Here is a tiny trained network, its code and every weight. The questions are about switching its units off for an input and a target symbol, where a switched-off unit gives its printed mean instead of its output.

import numpy as np


def w(rows, s, z=0):
    codes = np.array(rows[::2]) - 128.0
    scale = np.full(codes.shape[1], s)
    scale[-1] = z or s
    return codes * scale


def f(y):
    return np.maximum(y, 0)


def softmax(a):
    e = np.exp(a - a.max(-1, keepdims=True))
    return e / e.sum(-1, keepdims=True)


def log_softmax(a):
    a = a - a.max(-1, keepdims=True)
    return a - np.log(np.exp(a).sum(-1, keepdims=True))


def net(x, mask):
    ids = ['αβζηθλμξστψω'.index(c) for c in x.split()]
    T = len(ids)
    res = E[ids] + P[:T]
    u = 0
    for l in range(2):
        q, k, v = (res @ M[l].T for M in (Q, K, V))
        z = softmax(np.where(np.tri(T) > 0, q @ k.T / 3**0.5, -1e9)) @ v
        res = res + np.where(mask[u], z, O[l][:, -1]) @ O[l][:, :-1]
        u += 1
        y = f(res @ A[l][:, :-1].T + A[l][:, -1])
        res = res + np.where(mask[u : u + 8], y, B[l][:, -1]) @ B[l][:, :-1]
        u += 8
    return log_softmax(res[-1] @ U[:, :-1].T + U[:, -1])


Q, K, V, O, A, B = {}, {}, {}, {}, {}, {}
E = w([
[97,15,184,96],'α',
[75,135,95,33],'β',
[127,204,199,83],'ζ',
[151,83,55,115],'η',
[145,142,124,3],'θ',
[189,110,88,118],'λ',
[131,106,84,148],'μ',
[183,158,28,143],'ξ',
[122,188,93,160],'σ',
[70,120,82,85],'τ',
[53,173,124,182],'ψ',
[69,218,122,145],'ω',
],0.019)
P = w([
[166,62,141,254],'0',
[121,140,46,134],'1',
[123,143,54,114],'2',
[126,146,59,105],'3',
[121,150,63,99],'4',
[122,151,65,87],'5',
[126,161,74,85],'6',
[124,160,72,79],'7',
[128,164,77,75],'8',
[131,161,78,71],'9',
[141,172,77,67],'10',
[125,146,78,58],'11',
],0.0076)
Q[0] = w([
[135,52,57,92],'L0H0',
[100,68,124,120],'L0H0',
[2,186,30,39],'L0H0',
],0.0086)
K[0] = w([
[186,117,168,132],'L0H0',
[104,165,181,177],'L0H0',
[117,35,254,181],'L0H0',
],0.0084)
V[0] = w([
[254,172,166,150],'L0H0',
[80,31,123,147],'L0H0',
[96,15,187,44],'L0H0',
],0.0079)
O[0] = w([
[225,109,204,68,26],'L0H0',
[32,3,134,133,253],'L0H0',
[22,68,113,62,222],'L0H0',
],0.006,0.0051)
A[0] = w([
[136,162,137,210,141],'L0N0',
[91,119,198,82,182],'L0N1',
[123,45,134,104,164],'L0N2',
[131,103,73,73,109],'L0N3',
[127,70,92,38,140],'L0N4',
[5,159,146,103,136],'L0N5',
[161,145,98,130,2],'L0N6',
[172,142,143,149,42],'L0N7',
],0.013,0.0055)
B[0] = w([
[171,123,120,211,153],'L0N0',
[171,212,97,112,169],'L0N1',
[164,126,232,122,188],'L0N2',
[51,215,110,195,195],'L0N3',
[163,245,168,197,219],'L0N4',
[210,122,86,59,255],'L0N5',
[1,62,200,99,136],'L0N6',
[206,108,244,209,133],'L0N7',
],0.0063,0.018)
Q[1] = w([
[5,111,167,119],'L1H0',
[199,182,116,145],'L1H0',
[159,162,126,193],'L1H0',
],0.011)
K[1] = w([
[135,193,2,73],'L1H0',
[124,80,198,160],'L1H0',
[111,132,189,178],'L1H0',
],0.0086)
V[1] = w([
[49,254,85,142],'L1H0',
[220,223,119,71],'L1H0',
[168,166,175,216],'L1H0',
],0.0096)
O[1] = w([
[10,135,131,125,120],'L1H0',
[119,78,190,88,168],'L1H0',
[140,162,186,181,254],'L1H0',
],0.013,0.019)
A[1] = w([
[108,166,151,94,135],'L1N0',
[110,93,131,99,88],'L1N1',
[163,102,155,92,192],'L1N2',
[44,133,156,144,210],'L1N3',
[89,97,191,202,51],'L1N4',
[79,12,108,80,103],'L1N5',
[197,125,184,118,253],'L1N6',
[126,100,77,191,172],'L1N7',
],0.011,0.0034)
B[1] = w([
[173,110,79,157,182],'L1N0',
[163,133,184,248,135],'L1N1',
[48,44,25,132,158],'L1N2',
[86,27,107,155,197],'L1N3',
[125,220,176,49,214],'L1N4',
[218,126,116,152,145],'L1N5',
[116,60,102,102,252],'L1N6',
[121,212,2,66,153],'L1N7',
],0.0082,0.018)
U = w([
[167,85,128,59,210],'α',
[61,194,223,131,92],'β',
[201,188,216,88,2],'ζ',
[99,182,113,254,73],'η',
[214,156,68,169,21],'θ',
[206,40,82,179,72],'λ',
[81,140,45,20,136],'μ',
[61,79,103,129,113],'ξ',
[143,83,247,39,130],'σ',
[42,94,188,103,151],'τ',
[216,84,197,229,216],'ψ',
[166,162,98,167,247],'ω',
],0.0082,0.0048)

Each question gives the input, a string of symbols that net reads in full, and the target symbol t.
The units are the heads (3 rows each of Q, K, V and O) and the neurons (one row each of A and B). Each row of codes is followed by its name. A weight is (code - 128) times the scale printed after its matrix; where a second scale follows, it is the last column's (O, A, B and U).
mask holds one flag per unit, layer by layer, with each layer's heads first. A switched-off unit (its flag False) gives its mean, the last column of its rows in O or B, instead of its output. The means were averaged over made-up inputs and are rounded, as every weight is.
A unit's drop is (log p(t) with every unit on - log p(t) with that unit switched off) / (log p(t) with every unit on - log p(t) with every unit switched off).
The circuit of an input: a set's keep is (log p(t) with only the set's units on - log p(t) with every unit switched off) / (log p(t) with every unit on - log p(t) with every unit switched off). Starting from the 12 units with the biggest drops (on a tie, the unit counted first), units are removed one at a time, each time the one whose removal leaves the highest keep (on an exact tie, the one counted first), for as long as the keep stays at least 0.8.
circuit, biggest first: the units of the circuit, biggest drop first
most important unit: the unit with the biggest drop
top k neurons: the k neurons with the biggest drops, biggest first
top k neurons in layer l: the k neurons of layer l with the biggest drops, biggest first
input ω ω η ω ω η ξ σ ω θ, target β: circuit, biggest first => (L1H0, L0H0)
input λ σ η ω ξ ξ η ξ ξ σ η, target λ: top neuron => (L0N4)
input θ ξ λ, target τ: circuit, biggest first => (L1H0, L0N5)
input σ ξ ω θ β ξ η μ ξ ω ψ ω, target ζ: top 3 neurons in layer 1 => (L1N4, L1N3, L1N2)
input σ ω β ζ μ, target ζ: top 2 neurons in layer 1 => (L1N4, L1N3)
input β θ θ ω, target ξ: circuit, biggest first => (L1H0, L1N3)
input ω ξ ω η ζ μ ψ ω ω ξ, target β: circuit, biggest first => (L0H0, L1H0)
input μ τ ψ β ξ ξ, target θ: top 4 neurons => (L0N4, L0N3, L1N7, L0N5)
input ψ θ β ω, target η: top 3 neurons => (L0N4, L0N5, L0N2)
input μ λ η μ, target θ: circuit, biggest first => (L0H0, L1H0, L0N4, L1N3)
input ξ σ β μ ξ ξ η, target ψ: top 4 neurons => (L0N5, L0N4, L0N3, L0N7)
input ψ ω ψ σ, target η: top 2 neurons => (L0N4, L0N5)
input α μ ξ η μ η, target β: top 3 neurons => (L0N4, L0N3, L0N2)
input μ α ξ, target η: circuit, biggest first => (L0N5)
input ω τ η ω, target β: circuit, biggest first => (L0H0, L1H0)
input μ ξ ξ ω ω σ ξ, target θ: top 4 neurons => (L0N4, L0N5, L0N3, L1N7)
input ξ η τ ω μ λ, target ψ: circuit, biggest first => (L0H0, L0N5, L1H0, L0N7)
input ω τ β η ξ, target β: top 2 neurons => (L1N4, L0N5)
input θ σ ξ ψ ψ, target τ: top 3 neurons => (L1N3, L0N4, L0N2)
input β σ ξ ξ ω ω ω ξ, target ξ: top 2 neurons => (L0N4, L1N3)
input ω α θ ψ, target λ: top 4 neurons => (L0N5, L1N5, L0N4, L1N1)
input ξ μ θ ω θ, target ψ: most important unit => L0H0
input ψ λ ζ ω μ ξ ζ ξ μ, target η: top 4 neurons => (L0N5, L0N4, L0N2, L0N0)
input λ ω ψ ψ ω ξ β, target λ: top 2 neurons => (L1N6, L1N4)
input θ α ψ θ τ α μ, target τ: circuit, biggest first => (L0N4, L1H0, L0N1, L0H0)
